Below is a small trained network, with its code and all its weights. Each question gives an input and a class and asks what happens when units are switched off, that is, made to give their printed mean instead of their output.

import numpy as np


def w(rows, s, z=0):
    codes = np.array(rows[::2]) - 128.0
    scale = np.full(codes.shape[1], s)
    scale[-1] = z or s
    return codes * scale


def f(y):
    return np.maximum(y, 0)


def log_softmax(a):
    a = a - a.max(-1, keepdims=True)
    return a - np.log(np.exp(a).sum(-1, keepdims=True))


def net(x, mask):
    res = np.array(x, float).reshape(1, 7) / 4 @ E
    y = f(res @ A[0][:, :-1].T + A[0][:, -1])
    res = res + np.where(mask, y, B[0][:, -1]) @ B[0][:, :-1]
    return log_softmax(res[-1] @ U[:, :-1].T + U[:, -1])


A, B = {}, {}
E = w([
[128,127,128,129,127,128,129,129,127,127,131],'x0',
[103,64,141,143,244,113,159,109,86,123,130],'x1',
[171,118,136,108,154,154,105,148,162,253,122],'x2',
[128,127,129,128,128,128,126,129,130,127,129],'x3',
[129,128,128,128,128,128,126,127,130,128,127],'x4',
[128,130,127,128,128,128,127,127,128,128,125],'x5',
[108,53,29,148,103,201,163,123,162,109,140],'x6',
],0.019)
A[0] = w([
[123,133,169,120,124,114,126,120,130,176,131,116],'N0',
[127,206,197,120,143,66,113,118,96,68,134,202],'N1',
[142,174,195,119,155,101,119,138,132,235,139,105],'N2',
[127,149,137,142,83,130,133,141,137,187,128,112],'N3',
[122,108,77,115,113,161,135,118,133,62,125,90],'N4',
[129,118,128,126,251,134,130,145,90,140,136,111],'N5',
[106,145,163,142,120,84,141,108,134,123,116,120],'N6',
[148,101,103,127,146,166,105,136,155,195,154,34],'N7',
[130,114,103,139,112,143,161,92,125,195,120,34],'N8',
[129,86,93,121,134,170,110,131,160,212,120,18],'N9',
[141,128,162,134,159,109,131,120,141,183,121,42],'N10',
[130,165,132,135,1,136,115,124,164,133,132,254],'N11',
[135,150,116,107,137,116,117,138,108,145,128,100],'N12',
[157,194,128,113,72,142,104,149,135,159,141,172],'N13',
[102,64,118,148,143,124,135,129,141,61,142,81],'N14',
[134,130,130,145,126,133,150,120,142,144,136,85],'N15',
[135,159,114,124,41,137,133,149,144,106,132,156],'N16',
],0.023,0.012)
B[0] = w([
[141,139,123,130,136,122,86,81,127,125,146,174],'N0',
[137,134,117,68,131,155,250,215,137,145,106,244],'N1',
[122,117,132,163,106,100,18,37,127,133,139,245],'N2',
[136,134,118,98,128,134,109,87,131,49,139,179],'N3',
[126,114,134,207,134,122,45,133,121,117,169,184],'N4',
[127,126,127,210,128,131,173,124,131,214,152,213],'N5',
[117,129,141,115,133,123,161,173,122,124,135,163],'N6',
[136,117,124,95,144,150,187,188,144,134,112,188],'N7',
[128,138,133,126,128,114,173,169,122,126,101,159],'N8',
[125,151,134,86,124,137,218,196,126,133,123,197],'N9',
[131,120,127,169,129,126,106,124,115,193,120,177],'N10',
[136,145,133,97,123,122,51,214,135,227,120,254],'N11',
[107,138,119,149,180,166,78,106,137,118,118,148],'N12',
[118,124,128,69,115,123,95,93,125,11,111,219],'N13',
[127,130,129,133,122,117,123,25,138,70,119,180],'N14',
[110,117,124,126,123,132,130,140,122,121,116,134],'N15',
[122,112,129,174,146,138,60,212,117,167,152,210],'N16',
],0.027,0.043)
U = w([
[114,156,148,75,129,155,141,211,129,114,106,241],'0',
[102,122,155,197,131,115,52,128,116,192,168,91],'1',
[97,122,144,170,167,157,255,134,108,131,127,251],'2',
[82,93,143,218,153,120,148,37,109,65,162,147],'3',
[111,141,155,112,108,108,45,91,127,95,131,33],'4',
],0.0073,0.0029)

Each question gives the input, the list of numbers given to net, and the class t.
The units are the neurons (one row each of A and B). Each row of codes is followed by its name. A weight is (code - 128) times the scale printed after its matrix; where a second scale follows, it is the last column's (A, B and U).
mask holds one flag per neuron, in row order. A switched-off neuron (its flag False) gives its mean, the last column of its row in B, instead of its output. The means were averaged over made-up inputs and are rounded, as every weight is.
A unit's drop is (log p(t) with every unit on - log p(t) with that unit switched off) / (log p(t) with every unit on - log p(t) with every unit switched off).
The circuit of an input: a set's keep is (log p(t) with only the set's units on - log p(t) with every unit switched off) / (log p(t) with every unit on - log p(t) with every unit switched off). Starting from the 12 units with the biggest drops (on a tie, the unit counted first), units are removed one at a time, each time the one whose removal leaves the highest keep (on an exact tie, the one counted first), for as long as the keep stays at least 0.8.
circuit, biggest first: the units of the circuit, biggest drop first
unit that matters most: the unit with the biggest drop
k most important neurons: the k neurons with the biggest drops, biggest first
drop of u: that unit's drop, to one decimal
input [-4,-7,7,2,7,-8,-5], class 4: circuit, biggest first => [N13]
input [-1,-6,6,-1,-4,-4,1], class 0: 2 most important neurons => [N9; N7]
input [-5,-1,2,-7,-8,-7,0], class 4: circuit, biggest first => [N1; N5]
input [-1,1,-5,-7,7,2,7], class 3: 2 most important neurons => [N14; N11]
input [-1,2,-1,5,-5,-5,2], class 3: 3 most important neurons => [N11; N1; N16]
input [-3,1,-5,-6,3,-3,1], class 3: 3 most important neurons => [N11; N9; N14]
input [7,-7,0,-6,-8,6,-8], class 0: 2 most important neurons => [N1; N11]
input [2,3,0,-3,-1,0,3], class 3: 3 most important neurons => [N11; N1; N16]
input [3,2,7,6,-8,0,2], class 2: 2 most important neurons => [N11; N9]
input [2,7,-2,6,6,5,5], class 3: 2 most important neurons => [N11; N14]
input [0,-3,7,-6,7,7,1], class 0: 2 most important neurons => [N9; N7]
input [1,5,1,3,8,1,3], class 2: 2 most important neurons => [N2; N11]
input [7,-4,4,8,-7,2,0], class 4: 2 most important neurons => [N1; N13]
input [1,-4,2,5,-6,4,3], class 0: unit that matters most => N2
input [-3,5,-5,-2,1,-5,2], class 3: drop of N6 => 0.0
input [-3,3,-5,8,0,8,0], class 2: drop of N2 => 0.7
input [1,2,6,5,5,0,5], class 2: drop of N11 => 0.3
